Where the symbols take the points:
lh t jj
lh z bt
jc t tb
jc z rq
hc t ds
hc z mp
rf t hc
rf z tz
gl t hm
gl z tn
tb t fs
tb z bm
td t bt
td z jj
cq t ht
cq z mf
ht t mz
ht z qj
tn t jc
tn z gl
bb t pq
bb z hf
dq t pf
dq z tl
pm t qj
pm z mz
bl t tr
bl z rd
ns t hj
ns z gm
ng t fb
ng z ls
mg t dq
mg z qt
rd t zj
rd z bl
bm t rq
bm z tb
fp t ls
fp z fb
hf t nb
hf z bb
mf t td
mf z cq
mp t tz
mp z hc
lp t tm
lp z nc
zs t bm
zs z fs
tm t fp
tm z zp
jj t cq
jj z td
ds t tn
ds z hm
fb t zp
fb z fp
pq t rd
pq z tr
zp t nc
zp z tm
bt t ng
bt z lh
mz t lt
mz z pm
qt t rf
qt z mg
tr t hf
tr z pq
lt t gm
lt z hj
pf t bb
pf z nb
hm t mp
hm z ds
hj t pm
hj z lt
tz t mg
tz z rf
zj t lp
zj z nq
nb t tl
nb z pf
ls t lh
ls z ng
rq t gl
rq z jc
qj t mf
qj z ht
tl t qt
tl z dq
nc t nq
nc z lp
fs t ns
fs z zs
gm t zs
gm z ns
nq t bl
nq z zj

In the rows, zero is written as 42.

The rows follow the links: the fewer symbols apart two points are, the more alike their rows tend to be.

Each row is also shifted at random along 3 hidden directions that mean nothing.

Each row, then its point:
[ 42,  35,  20,  41,  40,  48,  54,  60,  45,  32,  58,  41,  33,  52,  40,  56,  31,  50,  34,  31,  50,  42,  45,  29,  50,  44,  38,  23,  33,  35,  40,  35,  42,  55,  46,  53]: pf
[ 54,  27,  49,  51,  35,  43,  28,  44,  60,  45,  27,  27,  39,  46,  56,  23,  44,  29,  56,  44,  35,  23,  42,  42,  49,  45,  46,  47,  44,  53,  23,  38,  45,  36,  30,  31]: tb
[ 82,  48,  47,  61,  29,  67,  47,  68,  46,  39,  39,  30,  55,  44,  36,  45,  49,  46,  15,  28,  38,  39,  28,  39,  52,  36,  38,  47,  38,  45,  34,  40,  45,  50,  57,  32]: rd
[ 37,  54,  53,  34,  28,  45,  51,  38,  25,  39,  48,  44,  50,  43,  39,  47,  37,  59,  54,  64,  31,  38,  39,  29,  51,  36,  53,  30,  53,  36,  54,  43,  30,  55,  40,  52]: bl
[ 41,  42,  49,  50,  42,  45,  38,  56,  45,  29,  56,  41,  42,  42,  45,  51,  57,  34,  24,  45,  44,  41,  36,  34,  57,  24,  46,  52,  29,  22,  40,  49,  38,  48,  53,  52]: qt
[ 45,  38,  51,  58,  46,  44,  29,  54,  54,  32,  38,  31,  46,  40,  51,  31,  54,  20,  41,  37,  36,  27,  35,  52,  45,  35,  41,  59,  33,  48,  18,  38,  45,  34,  38,  31]: tn
[ 37,  39,  27,  43,  42,  55,  50,  67,  50,  28,  50,  39,  38,  42,  39,  57,  33,  44,  22,  16,  44,  47,  34,  38,  40,  35,  33,  31,  30,  37,  38,  36,  47,  52,  53,  37]: bb
[ 47,  51,  49,  50,  61,  34,  37,  36,  27,  47,  43,  49,  33,  47,  36,  42,  56,  25,  53,  55,  50,  38,  45,  57,  35,  52,  39,  58,  49,  45,  33,  37,  30,  35,  33,  47]: bm
[ 61,  25,  40,  44,  40,  33,  30,  31,  55,  49,  32,  37,  42,  50,  60,  27,  38,  38,  60,  50,  42,  22,  52,  34,  58,  61,  43,  39,  43,  50,  27,  39,  44,  35,  26,  42]: fs
[ 38,  43,  43,  41,  45,  38,  39,  45,  42,  26,  62,  48,  50,  46,  47,  53,  49,  40,  32,  49,  43,  40,  43,  28,  63,  30,  43,  41,  25,  20,  48,  51,  36,  51,  51,  60]: tl
[ 56,  43,  39,  28,  56,  31,  42,  36,  30,  34,  53,  52,  42,  64,  52,  48,  30,  38,  82,  42,  38,  26,  44,  35,  45,  51,  44,  37,  45,  41,  35,  29,  34,  54,  29,  52]: mp
[ 50,  65,  47,  42,  50,  44,  53,  33,  13,  44,  45,  52,  60,  35,  30,  51,  37,  53,  58,  51,  38,  44,  34,  46,  36,  52,  31,  37,  51,  53,  38,  38,  38,  45,  50,  43]: zp
[ 62,  47,  45,  61,  34,  61,  47,  50,  40,  37,  40,  33,  68,  29,  45,  37,  38,  49,  35,  45,  36,  31,  34,  37,  56,  43,  32,  36,  35,  50,  25,  44,  50,  41,  55,  35]: lp
[ 45,  35,  47,  26,  50,  22,  26,  19,  52,  53,  38,  54,  49,  36,  48,  36,  50,  40,  36,  22,  37,  59,  49,  42,  32,  32,  43,  59,  34,  30,  65,  56,  56,  34,  53,  39]: ht
[ 65,  62,  43,  50,  55,  47,  54,  34,  16,  51,  43,  52,  57,  35,  30,  49,  41,  51,  51,  48,  45,  46,  38,  51,  37,  57,  30,  40,  49,  56,  39,  42,  38,  39,  47,  44]: fb
[ 38,  40,  44,  45,  49,  32,  36,  34,  41,  57,  38,  49,  28,  38,  35,  41,  61,  36,  25,  53,  55,  55,  51,  52,  38,  48,  44,  57,  44,  36,  50,  54,  36,  27,  38,  52]: lt
[ 23,  61,  51,  35,  37,  51,  55,  41,  24,  38,  39,  45,  51,  36,  31,  50,  31,  54,  57,  48,  31,  45,  30,  52,  24,  33,  44,  39,  57,  51,  47,  35,  35,  50,  47,  36]: nc
[ 54,  34,  62,  38,  15,  49,  32,  31,  53,  56,  24,  34,  57,  39,  47,  26,  41,  53,  37,  42,  24,  41,  37,  33,  49,  27,  56,  49,  50,  42,  62,  53,  51,  42,  48,  28]: lh

The symbols that take the first to the second take the third to the fourth. What is the fourth?
Answer with the point's name.
[ 40,  47,  46,  30,  42,  34,  45,  35,  35,  31,  59,  54,  56,  46,  49,  51,  38,  54,  51,  51,  35,  39,  41,  21,  59,  30,  47,  33,  34,  22,  54,  51,  35,  57,  49,  59]
to [ 12,  45,  23,  64,  39,  58,  61,  57,  40,  31,  46,  35,  46,  20,  36,  44,  30,  50,  26,  61,  54,  42,  43,  42,  54,  52,  27,  14,  32,  51,  24,  43,  45,  35,  43,  42]
as [ 46,  46,  50,  55,  29,  58,  43,  46,  43,  38,  34,  31,  68,  25,  43,  33,  34,  50,  38,  43,  29,  35,  33,  40,  48,  38,  38,  36,  38,  55,  32,  44,  54,  40,  51,  27]
to bl

[ 48,  43,  48,  26,  39,  42,  40,  48,  41,  37,  40,  38,  28,  69,  44,  44,  37,  39,  69,  31,  28,  31,  34,  44,  27,  35,  54,  49,  56,  43,  41,  25,  31,  58,  31,  36]
to [ 37,  60,  60,  34,  27,  52,  51,  43,  26,  40,  41,  42,  53,  42,  32,  47,  38,  57,  55,  51,  26,  39,  32,  41,  37,  27,  53,  41,  58,  43,  51,  37,  34,  57,  45,  37]
as [ 21,  42,  50,  56,  52,  46,  32,  59,  56,  24,  44,  34,  41,  33,  47,  38,  53,  19,  32,  33,  41,  36,  33,  54,  38,  29,  39,  57,  30,  44,  22,  39,  47,  36,  44,  27]
to ht

[ 44,  47,  55,  58,  14,  70,  46,  56,  46,  45,  26,  22,  57,  27,  40,  31,  39,  52,  28,  46,  29,  37,  28,  43,  46,  29,  49,  42,  47,  53,  34,  41,  48,  42,  52,  21]
to [ 62,  50,  54,  40,  53,  38,  39,  39,  27,  44,  42,  44,  37,  61,  42,  40,  48,  34,  69,  55,  42,  26,  38,  48,  40,  51,  46,  53,  54,  47,  32,  28,  24,  47,  28,  46]
as [ 42,  45,  26,  45,  54,  51,  50,  58,  46,  22,  55,  44,  57,  37,  41,  56,  31,  41,  27,  10,  43,  49,  35,  40,  41,  39,  24,  33,  18,  43,  32,  38,  57,  46,  60,  38]
to gm

[ 17,  42,  47,  61,  42,  51,  40,  65,  54,  27,  45,  32,  32,  36,  40,  40,  56,  25,  18,  56,  47,  38,  36,  51,  49,  28,  44,  53,  36,  38,  27,  43,  37,  36,  40,  42]
to [ 27,  44,  47,  48,  27,  53,  44,  38,  46,  42,  32,  33,  64,  21,  46,  29,  27,  52,  45,  53,  32,  36,  40,  34,  50,  37,  42,  28,  40,  53,  38,  47,  53,  36,  48,  32]
as [ 33,  44,  44,  51,  50,  35,  40,  38,  34,  54,  39,  46,  20,  38,  33,  40,  63,  32,  28,  62,  61,  54,  49,  61,  36,  49,  42,  57,  47,  40,  48,  48,  32,  28,  33,  52]
to nq

[ 35,  64,  53,  35,  40,  49,  53,  39,  20,  41,  41,  45,  56,  35,  31,  47,  33,  55,  60,  47,  29,  43,  29,  44,  31,  35,  43,  38,  55,  51,  47,  37,  35,  53,  47,  38]
to [  2,  29,  37,  32,  36,  28,  37,  22,  54,  51,  36,  45,  36,  23,  45,  34,  37,  48,  34,  51,  47,  57,  56,  38,  39,  36,  46,  32,  41,  35,  64,  57,  52,  28,  39,  44]
as [ 51,  50,  43,  51,  65,  28,  39,  31,  26,  48,  50,  57,  36,  40,  41,  42,  58,  26,  48,  64,  59,  43,  52,  52,  43,  58,  34,  53,  43,  42,  35,  46,  31,  30,  33,  58]
to td

[ 22,  32,  41,  29,  37,  28,  35,  16,  51,  51,  37,  47,  53,  27,  51,  33,  34,  52,  44,  45,  39,  49,  51,  30,  48,  44,  44,  32,  34,  37,  58,  56,  56,  34,  44,  43]
to [ 60,  50,  50,  52,  53,  37,  43,  41,  23,  50,  42,  45,  31,  54,  39,  39,  53,  31,  60,  69,  50,  27,  44,  53,  46,  59,  46,  52,  56,  48,  30,  33,  22,  39,  23,  56]
as [ 42,  44,  49,  35,  34,  38,  43,  43,  38,  30,  60,  48,  49,  49,  44,  52,  46,  49,  37,  53,  40,  41,  41,  25,  61,  28,  52,  38,  31,  21,  55,  50,  35,  58,  51,  60]
to tb

[ 32,  53,  53,  43,  49,  39,  39,  48,  33,  42,  36,  41,  23,  48,  34,  41,  50,  24,  56,  40,  39,  40,  36,  66,  18,  38,  47,  62,  56,  48,  33,  32,  31,  39,  31,  35]
to [ 52,  30,  21,  28,  60,  24,  37,  23,  50,  52,  41,  55,  40,  42,  50,  41,  27,  42,  49,  13,  50,  54,  54,  40,  31,  62,  27,  34,  34,  45,  52,  44,  58,  33,  46,  40]
as [ 41,  33,  39,  55,  48,  40,  36,  42,  51,  37,  41,  34,  46,  41,  56,  28,  42,  26,  56,  58,  45,  21,  48,  41,  57,  54,  38,  39,  35,  51,  15,  38,  43,  28,  28,  42]
to dq

[ 45,  34,  49,  30,  44,  28,  29,  23,  51,  56,  35,  49,  43,  38,  44,  38,  53,  41,  28,  37,  42,  55,  47,  43,  39,  35,  47,  55,  39,  30,  64,  58,  48,  35,  49,  42]
to [ 14,  53,  49,  22,  37,  39,  44,  38,  33,  25,  52,  47,  52,  38,  40,  51,  31,  52,  56,  38,  26,  43,  37,  32,  36,  20,  51,  37,  41,  31,  54,  42,  42,  56,  50,  41]
as [ 47,  54,  24,  53,  57,  44,  57,  33,  18,  52,  46,  54,  47,  30,  30,  49,  40,  50,  42,  56,  62,  52,  49,  51,  40,  71,  23,  28,  44,  55,  39,  42,  39,  31,  43,  53]
to rq

[ 21,  33,  22,  30,  32,  44,  55,  57,  46,  32,  51,  38,  12,  58,  39,  51,  26,  50,  50,  49,  46,  37,  49,  33,  45,  45,  47,  18,  48,  39,  45,  27,  30,  58,  24,  52]
to [ 61,  19,  46,  38,  21,  44,  30,  44,  64,  59,  19,  25,  24,  56,  46,  21,  41,  40,  41,  29,  35,  35,  42,  45,  37,  42,  56,  50,  55,  51,  46,  36,  45,  42,  29,  22]
as [ 32,  40,  34,  25,  42,  37,  47,  48,  43,  30,  53,  44,  29,  63,  49,  49,  26,  43,  66,  35,  37,  34,  42,  37,  35,  43,  46,  34,  47,  39,  42,  28,  34,  57,  31,  43]
to hj

[ 40,  32,  44,  48,  33,  32,  40,  31,  42,  63,  37,  45,  19,  37,  34,  38,  60,  43,  19,  68,  57,  56,  57,  43,  51,  50,  50,  49,  52,  32,  63,  58,  33,  30,  31,  55]
to [ 51,  19,  29,  37,  35,  32,  40,  33,  55,  59,  32,  39,  26,  47,  52,  30,  32,  49,  47,  49,  51,  38,  60,  32,  51,  66,  44,  29,  45,  46,  47,  41,  45,  35,  25,  45]
as [ 53,  47,  30,  48,  47,  47,  53,  41,  31,  61,  34,  47,  34,  35,  24,  47,  46,  49,  28,  37,  57,  58,  43,  54,  29,  57,  32,  43,  52,  54,  48,  41,  41,  34,  44,  42]
to ls

[ 21,  32,  46,  37,  30,  34,  36,  30,  51,  58,  32,  42,  27,  30,  38,  36,  52,  47,  23,  53,  49,  60,  54,  43,  41,  39,  51,  45,  49,  34,  68,  56,  43,  33,  37,  44]
to [ 39,  22,  25,  34,  32,  37,  41,  39,  59,  59,  28,  36,  18,  46,  40,  32,  36,  48,  36,  33,  50,  50,  54,  42,  36,  52,  46,  33,  49,  45,  55,  40,  49,  35,  32,  36]
as [ 37,  48,  42,  32,  53,  34,  42,  42,  34,  36,  43,  48,  33,  57,  47,  41,  34,  33,  75,  42,  38,  31,  41,  47,  30,  45,  44,  45,  53,  46,  33,  26,  31,  50,  27,  42]
to hc

[ 18,  63,  45,  38,  43,  47,  56,  36,  19,  39,  44,  47,  52,  33,  31,  48,  28,  54,  63,  56,  35,  44,  35,  45,  30,  39,  41,  31,  53,  50,  43,  38,  38,  48,  42,  42]
to [ 43,  41,  55,  40,  29,  45,  34,  29,  50,  45,  29,  37,  69,  28,  51,  28,  33,  50,  47,  39,  26,  40,  37,  31,  46,  33,  43,  40,  38,  47,  48,  52,  59,  38,  51,  27]
as [ 40,  35,  27,  31,  30,  51,  50,  64,  48,  32,  48,  34,  25,  63,  37,  54,  31,  50,  38,  23,  39,  44,  39,  33,  38,  34,  48,  32,  44,  35,  45,  30,  39,  62,  41,  41]
to hc

[ 41,  46,  26,  58,  53,  52,  55,  46,  36,  28,  53,  44,  70,  26,  46,  46,  29,  44,  38,  48,  48,  34,  42,  34,  60,  56,  20,  20,  22,  51,  19,  47,  53,  36,  54,  47]
to [ 39,  45,  39,  56,  58,  37,  41,  47,  42,  23,  63,  50,  48,  37,  52,  50,  55,  28,  30,  58,  52,  36,  46,  36,  67,  44,  34,  42,  18,  30,  29,  49,  37,  39,  48,  62]
as [ 53,  31,  28,  35,  49,  39,  40,  39,  53,  58,  33,  46,  31,  43,  34,  43,  41,  45,  30,  13,  50,  61,  49,  50,  25,  50,  33,  45,  45,  46,  55,  41,  52,  35,  46,  34]
to rq

